Below is a small trained network, with its code and all its weights. Each question gives an input and a target symbol and asks what happens when units are switched off, that is, made to give their printed mean instead of their output.

import numpy as np


def w(rows, s, z=0):
    codes = np.array(rows[::2]) - 128.0
    scale = np.full(codes.shape[1], s)
    scale[-1] = z or s
    return codes * scale


def f(y):
    return y / 2 * (1 + np.tanh(0.7978845608 * (y + 0.044715 * y**3)))


def softmax(a):
    e = np.exp(a - a.max(-1, keepdims=True))
    return e / e.sum(-1, keepdims=True)


def log_softmax(a):
    a = a - a.max(-1, keepdims=True)
    return a - np.log(np.exp(a).sum(-1, keepdims=True))


def net(x, mask):
    ids = ['δθλξτφψω'.index(c) for c in x.split()]
    T = len(ids)
    res = E[ids] + P[:T]
    r = res
    for j in range(3):
        rows = slice(4 * j, 4 * j + 4)
        q, k, v = (r @ M[0][rows].T for M in (Q, K, V))
        z = softmax(np.where(np.tri(T) > 0, q @ k.T / 4**0.5, -1e9)) @ v
        o = O[0][rows]
        res = res + np.where(mask[j], z, o[:, -1]) @ o[:, :-1]
    y = f(res @ A[0][:, :-1].T + A[0][:, -1])
    res = res + np.where(mask[3:11], y, B[0][:, -1]) @ B[0][:, :-1]
    return log_softmax(res[-1] @ U[:, :-1].T + U[:, -1])


Q, K, V, O, A, B = {}, {}, {}, {}, {}, {}
E = w([
[115,4,174,138],'δ',
[119,108,168,167],'θ',
[70,56,202,97],'λ',
[127,76,129,194],'ξ',
[51,38,165,99],'τ',
[168,174,104,250],'φ',
[38,131,175,94],'ψ',
[91,190,150,156],'ω',
],0.014)
P = w([
[112,98,162,165],'0',
[121,137,102,113],'1',
[184,164,80,49],'2',
[145,152,208,149],'3',
[120,173,106,93],'4',
[59,140,77,160],'5',
[144,164,251,136],'6',
],0.019)
Q[0] = w([
[228,184,213,72],'h1',
[132,99,76,68],'h1',
[118,114,52,108],'h1',
[101,144,196,209],'h1',
[53,141,97,197],'h2',
[165,87,18,71],'h2',
[59,25,68,250],'h2',
[211,140,129,151],'h2',
[25,82,165,248],'h3',
[68,137,51,115],'h3',
[103,149,97,138],'h3',
[46,66,103,147],'h3',
],0.013)
K[0] = w([
[164,149,230,153],'h1',
[155,130,119,72],'h1',
[157,128,64,103],'h1',
[79,123,155,183],'h1',
[159,160,66,71],'h2',
[223,68,198,184],'h2',
[166,84,3,75],'h2',
[125,130,118,206],'h2',
[108,185,15,64],'h3',
[188,74,107,96],'h3',
[163,118,124,112],'h3',
[121,82,52,91],'h3',
],0.015)
V[0] = w([
[151,197,141,115],'h1',
[178,125,123,180],'h1',
[135,163,94,61],'h1',
[96,172,184,171],'h1',
[205,95,35,195],'h2',
[60,104,76,66],'h2',
[151,55,146,127],'h2',
[137,161,147,144],'h2',
[89,135,121,67],'h3',
[130,81,186,60],'h3',
[123,195,246,108],'h3',
[201,145,146,152],'h3',
],0.014)
O[0] = w([
[114,50,129,145,90],'h1',
[44,108,138,104,126],'h1',
[118,99,80,207,2],'h1',
[173,75,161,66,251],'h1',
[255,137,210,75,15],'h2',
[167,113,67,220,152],'h2',
[157,36,135,136,141],'h2',
[99,161,139,101,125],'h2',
[49,104,83,95,116],'h3',
[68,58,143,79,147],'h3',
[136,196,176,37,183],'h3',
[229,111,112,117,101],'h3',
],0.011,0.0065)
A[0] = w([
[173,150,166,85,2],'n1',
[111,195,68,38,22],'n2',
[157,143,38,163,179],'n3',
[121,198,51,108,62],'n4',
[135,142,23,91,136],'n5',
[132,119,190,99,62],'n6',
[143,221,98,137,101],'n7',
[125,153,85,10,202],'n8',
],0.013,0.0069)
B[0] = w([
[79,88,187,187,235],'n1',
[54,101,198,38,196],'n2',
[145,141,227,189,163],'n3',
[172,46,184,100,163],'n4',
[124,182,84,32,176],'n5',
[122,140,33,62,223],'n6',
[174,89,26,134,173],'n7',
[218,156,68,250,251],'n8',
],0.015,0.013)
U = w([
[128,35,140,173,56],'δ',
[166,254,127,134,254],'θ',
[124,119,50,139,63],'λ',
[177,160,231,157,219],'ξ',
[89,157,151,212,88],'τ',
[176,115,98,162,112],'φ',
[150,124,182,100,157],'ψ',
[187,108,98,82,92],'ω',
],0.0074,0.0057)

Each question gives the input, a string of symbols that net reads in full, and the target symbol t.
The units are the heads (4 rows each of Q, K, V and O) and the neurons (one row each of A and B). Each row of codes is followed by its name. A weight is (code - 128) times the scale printed after its matrix; where a second scale follows, it is the last column's (O, A, B and U).
mask holds one flag per unit, heads first, then neurons. A switched-off unit (its flag False) gives its mean, the last column of its rows in O or B, instead of its output. The means were averaged over made-up inputs and are rounded, as every weight is.
A unit's drop is (log p(t) with every unit on - log p(t) with that unit switched off) / (log p(t) with every unit on - log p(t) with every unit switched off).
The circuit of an input: a set's keep is (log p(t) with only the set's units on - log p(t) with every unit switched off) / (log p(t) with every unit on - log p(t) with every unit switched off). Starting from all 11 units, units are removed one at a time, each time the one whose removal leaves the highest keep (on an exact tie, the one counted first), for as long as the keep stays at least 0.8.
units of the circuit, in order: the units of the circuit, biggest drop first
most important unit: the unit with the biggest drop
top k neurons: the k neurons with the biggest drops, biggest first
which heads matter: for each layer, one digit per head in row order, 1 if its drop is at least 0.15 and else 0, layers parted by /
input λ ω ξ, target λ: which heads matter => 011
input φ δ ψ τ, target τ: which heads matter => 011
input λ φ ω, target λ: which heads matter => 111
input θ δ ω φ λ τ λ, target δ: most important unit => h2
input λ δ ξ φ ψ ω, target ξ: units of the circuit, in order => h3, n6, h2
input ξ τ φ ξ δ φ, target φ: units of the circuit, in order => n7, h3
input λ δ φ δ δ, target δ: units of the circuit, in order => h2, n5
input τ λ λ, target τ: units of the circuit, in order => h1, n3
input φ ξ ω φ ξ λ, target ω: top 4 neurons => n4, n7, n1, n2
input φ φ ψ, target φ: top 2 neurons => n7, n1
input λ ψ τ λ λ, target λ: units of the circuit, in order => h2, n5
input ψ ξ τ, target ψ: top 4 neurons => n4, n5, n3, n2
input ψ τ θ, target ψ: top 4 neurons => n4, n5, n3, n2
input φ τ ω δ δ δ, target ω: which heads matter => 111
input ψ δ ξ ω τ ω ψ, target θ: units of the circuit, in order => h2, n1
input ψ φ λ ω ω δ ψ, target θ: top 2 neurons => n8, n1
input λ ω ψ, target λ: units of the circuit, in order => h2
input ξ φ λ, target ξ: which heads matter => 101
input ω τ ψ ω θ δ, target ψ: top 4 neurons => n4, n5, n3, n8
input δ ξ ξ, target δ: units of the circuit, in order => h2, h3
input ω δ φ, target ω: top 3 neurons => n7, n4, n1
input ψ δ ξ ω λ, target λ: top neuron => n1
input θ τ δ θ ψ τ φ, target τ: top 2 neurons => n5, n6
